Here is a tiny trained network, its code and every weight. The questions are about switching its units off for an input and a class, where a switched-off unit gives its printed mean instead of its output.

import numpy as np


def w(rows, s, z=0):
    codes = np.array(rows[::2]) - 128.0
    scale = np.full(codes.shape[1], s)
    scale[-1] = z or s
    return codes * scale


def norm(h):
    return h / np.sqrt((h * h).mean(-1, keepdims=True) + 1e-5)


def f(y):
    return np.maximum(y, 0)


def log_softmax(a):
    a = a - a.max(-1, keepdims=True)
    return a - np.log(np.exp(a).sum(-1, keepdims=True))


def net(x, mask):
    res = np.array(x, float).reshape(1, 8) / 4 @ E
    u = 0
    for l in range(2):
        y = f(norm(res) @ A[l][:, :-1].T + A[l][:, -1])
        res = res + np.where(mask[u : u + 13], y, B[l][:, -1]) @ B[l][:, :-1]
        u += 13
    return log_softmax(norm(res)[-1] @ U[:, :-1].T + U[:, -1])


A, B = {}, {}
E = w([
[53,107,174,185,174],'x0',
[120,61,128,24,37],'x1',
[97,52,231,90,23],'x2',
[252,140,225,221,188],'x3',
[244,124,169,195,30],'x4',
[63,49,55,215,159],'x5',
[70,168,40,144,34],'x6',
[106,160,174,113,146],'x7',
],0.003)
A[0] = w([
[110,118,131,50,75,100],'L0N1',
[102,156,159,144,108,204],'L0N2',
[113,151,97,140,110,171],'L0N3',
[216,95,119,154,157,112],'L0N4',
[254,112,144,144,114,13],'L0N5',
[125,134,114,164,154,65],'L0N6',
[55,198,97,151,129,92],'L0N7',
[139,76,117,95,50,92],'L0N8',
[175,83,147,131,177,151],'L0N9',
[124,138,122,157,159,71],'L0N10',
[96,79,62,160,127,12],'L0N11',
[121,105,204,137,59,4],'L0N12',
[136,106,164,111,191,44],'L0N13',
],0.0085,0.0037)
B[0] = w([
[188,138,83,20,123,244],'L0N1',
[189,63,128,134,166,229],'L0N2',
[156,84,108,108,166,209],'L0N3',
[78,217,116,142,40,252],'L0N4',
[170,218,89,220,2,251],'L0N5',
[127,131,115,55,111,160],'L0N6',
[253,109,97,149,162,220],'L0N7',
[140,134,159,123,189,236],'L0N8',
[79,187,158,154,101,242],'L0N9',
[128,124,133,80,135,161],'L0N10',
[58,52,85,182,100,183],'L0N11',
[206,1,225,121,155,186],'L0N12',
[44,149,192,132,153,175],'L0N13',
],0.0065,0.003)
A[1] = w([
[139,31,234,73,42,2],'L1N1',
[108,187,86,29,87,51],'L1N2',
[228,68,65,167,73,145],'L1N3',
[132,18,108,141,165,102],'L1N4',
[136,205,224,215,148,127],'L1N5',
[113,229,47,183,196,162],'L1N6',
[170,85,141,89,231,116],'L1N7',
[209,194,108,201,158,71],'L1N8',
[206,111,143,82,154,95],'L1N9',
[15,72,31,177,111,54],'L1N10',
[87,72,122,86,175,202],'L1N11',
[191,188,224,107,77,186],'L1N12',
[3,184,237,175,229,70],'L1N13',
],0.0055,0.0051)
B[1] = w([
[254,35,221,136,105,155],'L1N1',
[82,136,68,88,120,151],'L1N2',
[51,133,188,106,167,224],'L1N3',
[107,129,122,184,114,173],'L1N4',
[70,129,75,99,112,221],'L1N5',
[171,78,189,120,133,225],'L1N6',
[103,143,144,150,89,178],'L1N7',
[184,171,113,117,154,183],'L1N8',
[66,99,138,127,115,162],'L1N9',
[112,50,54,224,145,171],'L1N10',
[132,174,107,166,85,220],'L1N11',
[88,102,125,180,104,254],'L1N12',
[53,151,172,59,161,179],'L1N13',
],0.007,0.0049)
U = w([
[47,182,183,95,200,84],'0',
[85,49,37,182,163,131],'1',
[168,231,137,189,53,252],'2',
[178,47,209,96,70,119],'3',
[131,125,56,4,119,195],'4',
[223,176,96,139,227,20],'5',
[83,119,173,173,119,33],'6',
],0.017,0.0012)

Each question gives the input, the list of numbers given to net, and the class t.
The units are the neurons (one row each of A and B). Each row of codes is followed by its name. A weight is (code - 128) times the scale printed after its matrix; where a second scale follows, it is the last column's (A, B and U).
mask holds one flag per neuron, layer by layer. A switched-off neuron (its flag False) gives its mean, the last column of its row in B, instead of its output. The means were averaged over made-up inputs and are rounded, as every weight is.
A unit's drop is (log p(t) with every unit on - log p(t) with that unit switched off) / (log p(t) with every unit on - log p(t) with every unit switched off).
The circuit of an input: a set's keep is (log p(t) with only the set's units on - log p(t) with every unit switched off) / (log p(t) with every unit on - log p(t) with every unit switched off). Starting from the 12 units with the biggest drops (on a tie, the unit counted first), units are removed one at a time, each time the one whose removal leaves the highest keep (on an exact tie, the one counted first), for as long as the keep stays at least 0.8.
units of the circuit, in order: the units of the circuit, biggest drop first
k most important neurons: the k neurons with the biggest drops, biggest first
k most important neurons of layer l: the k neurons of layer l with the biggest drops, biggest first
drop of u: that unit's drop, to one decimal
input [8,5,5,3,0,8,4,7], class 3: units of the circuit, in order	[L0N12 L1N1]
input [7,-8,1,-8,7,-8,0,-6], class 6: 2 most important neurons	[L1N3 L0N1]
input [0,-5,0,-2,-1,-8,8,-2], class 5: most important neuron of layer 0	[L0N7]
input [-6,7,1,4,-5,-2,-8,8], class 0: units of the circuit, in order	[L0N13 L1N6]
input [2,2,4,0,-6,-2,-5,-7], class 0: units of the circuit, in order	[L0N13 L1N13]
input [-4,-4,-7,7,-4,-4,-3,-4], class 2: units of the circuit, in order	[L0N4 L0N5]
input [8,-3,8,5,-1,-1,2,-1], class 3: 2 most important neurons	[L0N12 L1N1]
input [0,3,3,3,-4,-2,4,-6], class 4: 2 most important neurons	[L0N1 L1N6]
input [3,0,-5,-4,8,-5,5,8], class 5: 2 most important neurons	[L0N7 L1N8]
input [-2,3,2,4,5,4,1,0], class 2: 2 most important neurons of layer 0	[L0N5 L0N4]
input [-1,-4,-5,0,-1,-8,-6,-2], class 2: 3 most important neurons	[L0N5 L1N3 L0N4]
input [-3,4,-6,1,-5,2,-3,0], class 0: 2 most important neurons	[L0N1 L0N5]
input [0,5,3,6,7,2,-8,5], class 2: 3 most important neurons	[L0N5 L0N4 L0N9]
input [7,3,0,-4,1,-3,6,4], class 4: units of the circuit, in order	[L0N1]
input [1,-2,8,-7,-7,-3,-6,2], class 4: 2 most important neurons of layer 0	[L0N1 L0N12]
input [-4,5,-3,3,-8,-8,-7,-6], class 0: 2 most important neurons of layer 0	[L0N13 L0N9]
input [-8,5,4,4,7,-3,0,-6], class 2: 3 most important neurons	[L0N5 L0N4 L1N6]
input [-7,-2,-2,-1,-1,2,-5,3], class 0: 2 most important neurons of layer 1	[L1N13 L1N11]
input [2,-6,-7,5,1,0,-8,-8], class 2: 2 most important neurons	[L0N4 L0N5]
input [8,-7,-1,2,-4,-2,-1,-7], class 0: units of the circuit, in order	[L1N13]
input [-7,1,5,8,-3,0,0,8], class 2: drop of L0N5	1.2
input [-4,-5,-4,4,-1,-2,-8,-3], class 2: drop of L0N5	0.3
input [1,4,-1,7,-2,-4,-1,-1], class 2: drop of L0N5	0.5
